Here is a tiny trained network, its code and every weight. The questions are about switching its units off for an input and a class, where a switched-off unit gives its printed mean instead of its output.

import numpy as np


def w(rows, s, z=0):
    codes = np.array(rows[::2]) - 128.0
    scale = np.full(codes.shape[1], s)
    scale[-1] = z or s
    return codes * scale


def norm(h):
    return h / np.sqrt((h * h).mean(-1, keepdims=True) + 1e-5)


def f(y):
    return y / 2 * (1 + np.tanh(0.7978845608 * (y + 0.044715 * y**3)))


def log_softmax(a):
    a = a - a.max(-1, keepdims=True)
    return a - np.log(np.exp(a).sum(-1, keepdims=True))


def net(x, mask):
    res = np.array(x, float).reshape(1, 8) / 4 @ E
    u = 0
    for l in range(4):
        y = f(norm(res) @ A[l][:, :-1].T + A[l][:, -1])
        res = res + np.where(mask[u : u + 10], y, B[l][:, -1]) @ B[l][:, :-1]
        u += 10
    return log_softmax(norm(res)[-1] @ U[:, :-1].T + U[:, -1])


A, B = {}, {}
E = w([
[133,153,159],'x0',
[103,206,57],'x1',
[127,120,119],'x2',
[128,125,125],'x3',
[127,127,123],'x4',
[130,127,126],'x5',
[2,101,167],'x6',
[129,129,130],'x7',
],0.016)
A[0] = w([
[164,111,249,141],'L0N0',
[107,83,89,199],'L0N1',
[119,133,113,119],'L0N2',
[97,233,159,164],'L0N3',
[110,190,94,54],'L0N4',
[111,166,97,53],'L0N5',
[105,137,131,26],'L0N6',
[160,106,125,3],'L0N7',
[131,224,85,192],'L0N8',
[114,114,131,34],'L0N9',
],0.014,0.0055)
B[0] = w([
[110,2,34,236],'L0N0',
[129,69,228,194],'L0N1',
[136,112,130,129],'L0N2',
[142,25,88,208],'L0N3',
[104,84,69,154],'L0N4',
[132,95,82,133],'L0N5',
[148,167,127,109],'L0N6',
[120,153,134,113],'L0N7',
[70,27,102,253],'L0N8',
[121,194,88,107],'L0N9',
],0.0085,0.0058)
A[1] = w([
[88,187,52,3],'L1N0',
[145,109,196,42],'L1N1',
[122,174,171,90],'L1N2',
[225,154,93,195],'L1N3',
[205,65,247,49],'L1N4',
[35,98,114,20],'L1N5',
[163,52,87,110],'L1N6',
[132,135,138,16],'L1N7',
[88,86,138,153],'L1N8',
[35,157,158,82],'L1N9',
],0.012,0.003)
B[1] = w([
[132,88,87,131],'L1N0',
[119,85,91,130],'L1N1',
[124,149,126,107],'L1N2',
[65,124,253,200],'L1N3',
[96,92,26,201],'L1N4',
[160,117,171,215],'L1N5',
[133,97,198,255],'L1N6',
[117,159,101,105],'L1N7',
[182,104,150,215],'L1N8',
[168,139,190,174],'L1N9',
],0.012,0.0064)
A[2] = w([
[101,80,70,23],'L2N0',
[102,149,180,176],'L2N1',
[213,197,119,217],'L2N2',
[173,132,104,87],'L2N3',
[70,146,128,74],'L2N4',
[105,145,110,100],'L2N5',
[148,49,193,220],'L2N6',
[129,163,98,217],'L2N7',
[138,75,138,65],'L2N8',
[253,145,102,254],'L2N9',
],0.017,0.0039)
B[2] = w([
[191,147,108,151],'L2N0',
[187,104,135,144],'L2N1',
[108,101,195,127],'L2N2',
[55,117,134,124],'L2N3',
[122,48,149,126],'L2N4',
[118,100,131,122],'L2N5',
[182,200,98,252],'L2N6',
[57,97,143,122],'L2N7',
[145,145,64,168],'L2N8',
[6,16,231,141],'L2N9',
],0.012,0.02)
A[3] = w([
[122,125,100,90],'L3N0',
[138,109,131,26],'L3N1',
[229,221,69,212],'L3N2',
[115,152,133,29],'L3N3',
[89,178,160,33],'L3N4',
[4,193,151,2],'L3N5',
[198,12,167,177],'L3N6',
[80,117,200,135],'L3N7',
[85,103,169,109],'L3N8',
[209,204,77,66],'L3N9',
],0.012,0.004)
B[3] = w([
[99,155,133,126],'L3N0',
[120,133,127,121],'L3N1',
[185,224,127,234],'L3N2',
[92,114,120,115],'L3N3',
[104,119,134,119],'L3N4',
[167,144,136,125],'L3N5',
[2,254,105,247],'L3N6',
[150,147,171,135],'L3N7',
[182,89,165,126],'L3N8',
[224,135,173,179],'L3N9',
],0.0086,0.012)
U = w([
[88,117,250,242],'0',
[143,135,121,205],'1',
[141,126,125,237],'2',
[138,139,119,118],'3',
[93,76,70,1],'4',
[152,132,125,68],'5',
[149,122,132,84],'6',
[143,129,126,47],'7',
],0.018,0.0035)

Each question gives the input, the list of numbers given to net, and the class t.
The units are the neurons (one row each of A and B). Each row of codes is followed by its name. A weight is (code - 128) times the scale printed after its matrix; where a second scale follows, it is the last column's (A, B and U).
mask holds one flag per neuron, layer by layer. A switched-off neuron (its flag False) gives its mean, the last column of its row in B, instead of its output. The means were averaged over made-up inputs and are rounded, as every weight is.
A unit's drop is (log p(t) with every unit on - log p(t) with that unit switched off) / (log p(t) with every unit on - log p(t) with every unit switched off).
The circuit of an input: a set's keep is (log p(t) with only the set's units on - log p(t) with every unit switched off) / (log p(t) with every unit on - log p(t) with every unit switched off). Starting from the 12 units with the biggest drops (on a tie, the unit counted first), units are removed one at a time, each time the one whose removal leaves the highest keep (on an exact tie, the one counted first), for as long as the keep stays at least 0.8.
units of the circuit, in order: the units of the circuit, biggest drop first
k most important neurons: the k neurons with the biggest drops, biggest first
top k neurons in layer l: the k neurons of layer l with the biggest drops, biggest first
drop when u is switched off: that unit's drop, to one decimal
input [-4,-7,-7,5,-2,5,-7,5], class 0: units of the circuit, in order => L2N9
input [6,-7,8,1,-2,6,4,7], class 2: top 2 neurons in layer 0 => L0N8, L0N3
input [8,-3,1,-2,-2,7,6,6], class 1: units of the circuit, in order => L1N3, L2N9, L1N6
input [-2,6,0,-5,0,3,7,7], class 0: 3 most important neurons => L0N0, L2N6, L1N4
input [-7,-7,5,-1,4,8,5,8], class 3: units of the circuit, in order => L2N9, L1N3
input [-1,-4,7,0,6,2,6,-4], class 2: units of the circuit, in order => L1N3, L2N9
input [-3,8,-3,2,0,2,0,5], class 4: units of the circuit, in order => L2N6, L3N2
input [-7,-6,-6,-6,-7,2,-7,-4], class 0: 3 most important neurons => L2N9, L0N8, L3N2
input [4,2,0,5,-4,-3,-7,-1], class 0: top 2 neurons in layer 0 => L0N0, L0N1
input [2,8,-5,-8,-7,-3,2,3], class 4: top 2 neurons in layer 0 => L0N4, L0N1
input [-2,-3,-4,4,-2,5,-7,-4], class 0: top 2 neurons in layer 0 => L0N8, L0N1
input [4,-6,-2,-6,-3,6,2,3], class 4: 2 most important neurons => L0N0, L1N4
input [4,-8,-4,-5,-2,-2,4,-7], class 4: 3 most important neurons => L0N0, L1N4, L3N2
input [3,7,-5,7,6,6,-3,-5], class 4: top 2 neurons in layer 0 => L0N1, L0N4
input [5,8,3,-2,1,-8,4,-1], class 4: 2 most important neurons => L2N6, L3N2
input [-2,-3,1,5,2,-6,5,-8], class 3: top neuron in layer 1 => L1N3
input [0,8,-3,1,-7,-7,0,5], class 4: 2 most important neurons => L2N6, L0N4
input [-6,-6,6,6,-7,-3,4,-7], class 3: top 2 neurons in layer 0 => L0N8, L0N3
input [-5,-6,2,6,-4,8,4,-8], class 3: top 2 neurons in layer 0 => L0N8, L0N3
input [-1,-2,-3,-4,1,0,5,-8], class 3: most important neuron => L1N3
input [-8,-7,-7,-6,-5,6,5,-1], class 1: drop when L0N8 is switched off => 0.2
input [7,-5,-5,4,-7,-7,4,-3], class 1: drop when L0N8 is switched off => 0.1
